Known rows:
[-16 -14   4  -2   7   3  -1   4  -4   2  15  -8   2  -2  -7   2  -7   8
   0  15   4  -2 -16 -21  12  -5 -10   2  14  11  14   8   2  -7  -4  -2
   9   2   5  -5  15]: didum
[-17   6   0   0   1  11  -8  12   6   8  25  -8  -1  14   0  17  -6  -3
   5  16   6   1 -16   2  11   5  11 -28  21  14   5 -25   5 -17 -17  18
   9   0 -10  -4   2]: pupum
[ -4  11   0  -7  -2   2   4  -4   7  -8  -4 -10  -7   8  -2   1  13 -10
   8   5   2   7  -7   0  -3   2   5  -5  -4   9   0   0   0  -5  -9  -3
   0   0   3  -4  -3]: trezir
[-12  10   4  -8  -3   2  -6  16   7   1   7   0  -8   8   0   3  -2   1
   7  -4   1   1  -2  -4   0  -1   0 -16   2   6   0  -5  -7 -15  -5  -1
   3   4   0  -1   6]: netriflin
[-11   9   4  -8   0   1  -9   9  12   9  14   1  -4  15   6  17  -8 -13
  11   2   3   6   3  11   6  11   7 -20  11   4   7 -32  -4 -24 -13   0
   4   2  -9   5 -11]: patak
[ -5   2  -1  -7  -4   7 -12   5   8  -4   2 -16  -9  10   4  13   7  -4
   3  12   2   1 -14   5  -6   5  16   6  11   8  -4 -29   3 -16  -4   3
   9  -2   2   0 -13]: kligros
[-16  12  -5   2  -1   1 -20  21   8   3  21  -6  -8  14   7  31   1 -11
   7  21  14  -4  -9  11  -7   9  14 -16   0   4  -2 -29  -1 -14 -11   9
   3  -5  -9  -7  -9]: pagrun
[ -3 -11  -3   3 -10  -6   9   2  11  -1  -4  -6 -17 -13   3  -5  28  11
   4   6   0  -7 -14  -3  -5 -12  -2  11 -29   4  -3  14  -9  12   8   3
  -1   5  13 -13 -14]: klaplol
[-18   3  -7  -2  -3   4 -17  21   3   2  19   1 -10  16   1  13   7   5
   4   8   3 -15  -5  -4  -6  -9   3 -10 -15   9   4 -13  -5  -5   4  15
  -3   0   7  -3  -8]: febas
[-12   7   4  -5   0   2 -17  15  11   6  13  -2  -8  15   7  13  -7  -5
   7   2   5   3  -4   5  -1  10  10 -26  15   8  -1 -24  -3 -23 -11   9
  10   6  -7  -6   1]: kiko
[-11  11   3  -3  -2   2  -3   7  11  -1  10  -6 -10   9   3   6   2  -3
   6   2   3   1  -4  -1   2   4   5 -16   7  10  -2  -8  -4 -12  -9   3
   3   3   3   1  -1]: nodepla
[ -6  -7   3 -11  10  -3  -6  -2  -5  -4   5  -7  -2  -3  -3   6   1  -6
   0   9   7   2  -4 -12   1  10   1   5   5   4   8   7  -1 -10  -5 -12
   8  -2   2 -11   3]: kolam
[-13  17   3  -6  -1   3 -19  13   9   4  13   1 -11  20   7  11  -8  -7
   4   1   8   2  -1   5   0   4  10 -24  14   8 -10 -17  -5 -25 -10   4
   8   4  -9  -5   0]: sope
[-11  -9  -5  -2   9  -1 -11  -5   2  -3  14 -13   2  -5   4   8   0  -5
   1  24   8   2 -12  -8   5  12  -3   5  10  16  -3   1   5  -7  -2 -10
   7  -7   3  -7   4]: flador
[ -7  -7  -6   2  -3   8   3  -8   8 -10  -2 -17 -10  -5   2 -14  11  15
   6   6  -3  -6  -7 -16   2 -14  -6   4 -14  13 -18  19  -5   8  17   0
  -6   0   9  12   3]: nepevam
[-11  12   3 -11  -4   3 -11  13  10  -5  10   0 -11  14  -2   2  -1   6
   6  -7   3  -4   8  -6  -4   2   2 -19   6   7  -7   5  -8 -17   0   3
   4   2  -1   6   4]: regro
[ -3  -1   0 -15  11  -2  -1  -4  -2  -4   3  -4  -2  -4  -5   4   1  -6
   3  11   9   6  -2  -7   0  15   0   7   9   6  11   5  -1 -12 -10 -13
   7  -4   3 -13   7]: rufer
[-10   7   1  -3  -2   9  -7  -1   5   2   8  -4 -10   9  -3  10  10  -7
   3   7   6   0  -3   5   5   1  13 -14   0  12   4 -15  -5 -16 -11   9
   7   3   2 -11 -18]: notre
[ -3 -12   0  -4   6  -2  -3   3  -3  -2   5  -5  -7  -9  -2  13  10  -9
   1  15  18   1   0  -5  -7  14   3   8   3   0   8   1  -4  -5 -10  -9
   7  -8   2 -16  -6]: brizar
[-12 -10   3  -3   3   7   8  -9   2 -11  -2 -21  -7  -9  10 -17  13  16
  13   1  -8  -4  -5 -17   0 -18  -9   6 -14  20  -5  13   2   8  10   5
 -10  -2  16   7  14]: vela
[  9  -7   7  -3  -5   3  48 -35   2 -30 -23 -34 -10  -6 -11 -18  32  -2
  13  -6  -5   2 -22  -3  -3 -21   0  46 -39   4   4  13   6  13  17 -24
 -10  -8  13  13 -11]: pligam
[-12   5  16  -1   6  -1 -10   7   0   1  16 -13 -10  11  14  13  -9  -6
   9   0  15  -1  -8  15  -9  -2  19 -12  12   5  -1 -39   4 -27 -15   2
   6  -1 -13 -12   8]: skatik

Facts:
bebom σ:gopan λ:didum
bigaber λ:ruzivos ξ:trezir
biskur σ:nepevam λ:tetri
boflas σ:notre λ:rufer
bovubo σ:pluflistis λ:drazim
brefel λ:klagal
brilon σ:gridume λ:trobimom
brotruk σ:vogrek λ:fonilus ξ:dukupar pligam
didum ξ:klibo lifelum
drazim ξ:drepi klobros biskur
drebor σ:fegesku λ:flador ξ:skatik kligros
drenur ξ:kaskel
drepi λ:didum
dukupar σ:vela λ:runil
febas σ:safler λ:gosti ξ:loplom retrus skelidru gravun
fegesku λ:flador
fetren σ:padram λ:gosti
fladrim σ:gustedal λ:fodun
fodun ξ:brizar fegesku
gevopo λ:senik ξ:senik pligam skatik
gizozi λ:drenur
gopan σ:drepi λ:didum ξ:faskis zonon ketar gridume
gravun λ:brizar
gridume σ:nedra λ:trobimom
gustedal σ:raklar λ:fodun ξ:notre skelidru gridume
kaskel σ:lifelum λ:drazim
kazuk λ:fonilus
kiko σ:gevopo λ:senik
klaplol λ:trobimom ξ:loplom pagrun fegesku
klibo σ:plukli λ:drenur
kligros σ:klibo λ:drenur
klobros σ:regro λ:ruzivos
lifelum σ:bovubo λ:drazim
lifitros σ:fetren λ:gosti ξ:brefel
livik σ:drebor λ:flador
loplom σ:dukupar λ:runil
nedra σ:klaplol λ:trobimom
nepevam λ:tetri ξ:flador brefel ruzivos retrus gosti
netriflin σ:trezir λ:dugror ξ:klagal patak
nodepla σ:retrel λ:kolam
notre λ:rufer
padram λ:gosti
pagrun σ:febas λ:gosti
patak σ:kaskel λ:drazim
pligam λ:drazim
plitro λ:faskis
pluflistis σ:pligam λ:drazim ξ:dukupar
plukli σ:gizozi λ:drenur
pupum σ:bebom λ:didum
raklar λ:fodun ξ:faskis
regro σ:rupaskek λ:ruzivos ξ:rufer fetren boflas
retrel λ:kolam
retrus σ:nodepla λ:kolam
rupaskek σ:bigaber λ:ruzivos ξ:pupum faskis retrus lifelum
safler σ:lifitros λ:gosti ξ:pagrun retrus kligros
skatik σ:loplom λ:runil
skelidru σ:kligros λ:drenur
sope σ:stegris λ:tetri
stegris σ:biskur λ:tetri
tetri ξ:drepi
treskun σ:netriflin λ:dugror
trezir λ:dugror
troste λ:trabil ξ:kazuk trobimom padram
vela σ:zonon λ:runil ξ:trabil ruzivos lifelum
vogrek σ:kazuk λ:fonilus ξ:fladrim padram
zonon λ:runil

Rows:
[-10   7   4  -7  -1   3  -3   1  11   3   9  -4  -4  11   2   9   2  -9
  11  -1   0   5  -2  10   3   5   6 -11   1   5   4 -21   1 -12 -10  -8
  -1   0  -1   8 -11]	kaskel
[ -5  -4  -2 -20   5  -4  -3  -1   1  -3   3  -2  -4   2  -7  -2  -2  -1
   3  11   7  -2   9 -10  -4  14  -5   4   8   6  -3  19 -10 -17  -2 -15
   4  -2   2  -6  13]	tetri
[  5  -4  -1 -13  -7   7  19 -14   7 -23 -29 -18 -14  -3  -5 -12  28   5
   7  -1  -8   3 -11 -18  -4 -11  -4  23 -17  10   0  15   3  10   6  -5
   0  -2  25  10 -16]	gizozi
[ -3   4   2  -6  -4   6  10  -7   5 -18  -9 -16 -10  -3  -8 -12  16   7
   9  -7   3  -1  -5 -15  -2  -9   0   4 -12  11  -1  19  -6   1   7  -6
  -5  -1   9   8   3]	bigaber
[  0  -6  -1 -18   5   0 -11  10  -3  -3  -6  -3  -5  -5   1   7  -2  -3
  -1   7   1   3   3 -16  -3   4  -3  14  14   7   6   0  -1 -12  -4  -9
  12   4  14  -5   1]	drenur
[ -7   3  -4  -9  -1   8  -4  -8   6 -10 -10 -18  -6   7   7  -2   6  -5
   3  16  -9   5 -13  -6   4  -1   3   4   3  18  -5  -7   5 -11  -4   3
   2   5  13   7  -9]	klibo
[ -9   1  -3   1   3  10   3 -19   6  -4  11 -19   2   4   3   3   7 -12
  10  12  -3   6 -10   6  15   3   1  -1  -6  16   2 -18   7  -4  -2  -1
  -7  -1   7  12 -12]	lifelum
[ -9  11  10  -4  -3  -4  -9  23   4   1  16  -5 -13  16   5   9 -11   2
  -3 -11   3  -6 -10   8  -4 -14  13 -14  10   2  -8 -24   0 -29  -1   1
  10   6 -15  -1  15]	brotruk
[-13  16  11   1   0   0 -11  16   9   0   1  -1 -12  -1   1   8  -3  -8
   2 -15   8   5  -3 -11   0  -4  -1 -21  -1  10  -2  -8   1  -6  -2   0
   4   7   3  -2  -6]	vogrek
[ -8   7  -1  -4   1  11 -23  13   7   5  11  -2 -10  17   7  22   5 -10
   0  14   6  -2  -1   8   2  12  19 -13  16  14   6 -37  -5 -20 -17  14
  13   5   5  -8 -21]	skelidru
[  1  22   0  -1   3   0  22 -22   3 -35 -28 -22  -8 -10 -13  -8  37 -13
  16  -5   2  15 -17 -21  -3 -13  -9  22 -50  10  10  35  15  32   6 -11
 -14  -6  27   3 -19]	padram
[  0   5   3 -17  -9   4  27  -6   9 -14 -11 -17  -8   2 -11  -7  21  -2
  17  16  -1   8 -16  -8   3   9  -1  -1  -5   4  11  19  -2   5 -11  -5
  -3  -3   7   7   7]	drepi
[ -2  -4   4  -6   6  -5   4  -4  -5  -8   7 -11  -7   0  -1   5   0  -9
  -3   6   9   3 -14  -2  -4   0   5  17   9   5   8  -5   4 -17  -1 -19
  10  -5  -4 -11   8]	senik
[-14   1  -6   1  -4   1  -4  11  -1 -10   8  -6 -17   3   1   6  11   8
   6   8   4 -12 -10  -8  -7 -15   0   6 -21   6   0  -4  -4   3   9   7
  -5  -7   8  -1  -7]	safler
[-15  -1 -10  -3  10  -2 -14   4 -10  -8  18 -12   5   5   3  14  -2 -10
   1  30  12   0 -10  -9   1   8  -4   9  -1   8   3  -3   9  -1  -5  -7
   0 -14   2  -4   3]	gosti
[-13  21   6   1   4  -2 -20  19  11   5   6   2  -8   5   5  20  -7 -16
   5  -7  10  11  -4   2   5   8   8 -35   9  10   1 -20   7 -15 -14   3
  10   3  -4  -5 -10]	fladrim
[ -3  -1   2  -3  -6   1   1  -1  10  -6  -4  -7 -15  -1   0   7  24  -1
  10  11  12   1 -14   2  -6   8   9   1  -8   7  -2  -8  -7   1  -4  -2
   2  -3   7  -4 -13]	fegesku
[ -4  11   6   1   7  -1 -14  20   2  -3  -4  -4  -7 -14   1   8   4  -4
   7 -18   9   4  -2 -19   7  -6 -10  -7  -2   6   0   6   0  -1  -2  -4
   1   4   7  -3  -6]	troste
[-11  -3   8   1  -1   5 -11   2   4   5  13  -9  -9  -1  16  12  13  -4
  13  12  16  -3   1   6  -7  10  11  -7  -2  11   0 -22  -7  -5 -15  12
   2  -7   0 -11  -8]	loplom
[ -2  -1   1  -7  -7   4  18 -13  11 -13  -3 -10  -6  -5  -3  -5  16  -6
  12   0  -4  -1  -6  -5   2  -4  -3  11 -20   4   5  -1  -1   6   1 -14
  -6   0  12  12  -9]	bovubo
[-12   1   7  -2  -6  13   9   8   0  -6   8  -3  -9   8 -12  -7  13  11
   3  -5  -5  -6  -8 -16  11 -17   4  -6  -4  10  21   8  -5  -7  -3  13
   2  12  14  -5  -1]	gopan
[ -9  18  -1 -16  -5   2 -15  12  14   3  15  -2  -7  18   1  11  -7  -8
   9  11   8   3  10   5  -2  22  14 -26  20   7  -4 -14 -10 -27 -15   3
   5   2  -8   2   8]	klobros
[ -7 -13   1  -4   0  -2  -4  10  -3   1   9   3  -9  -6  -4   6   7   4
   0   7  14  -8  -2 -12  -7   8  -2  10   1   0   6   6  -8  -4  -1  -7
   7  -3   7 -11  -2]	fodun

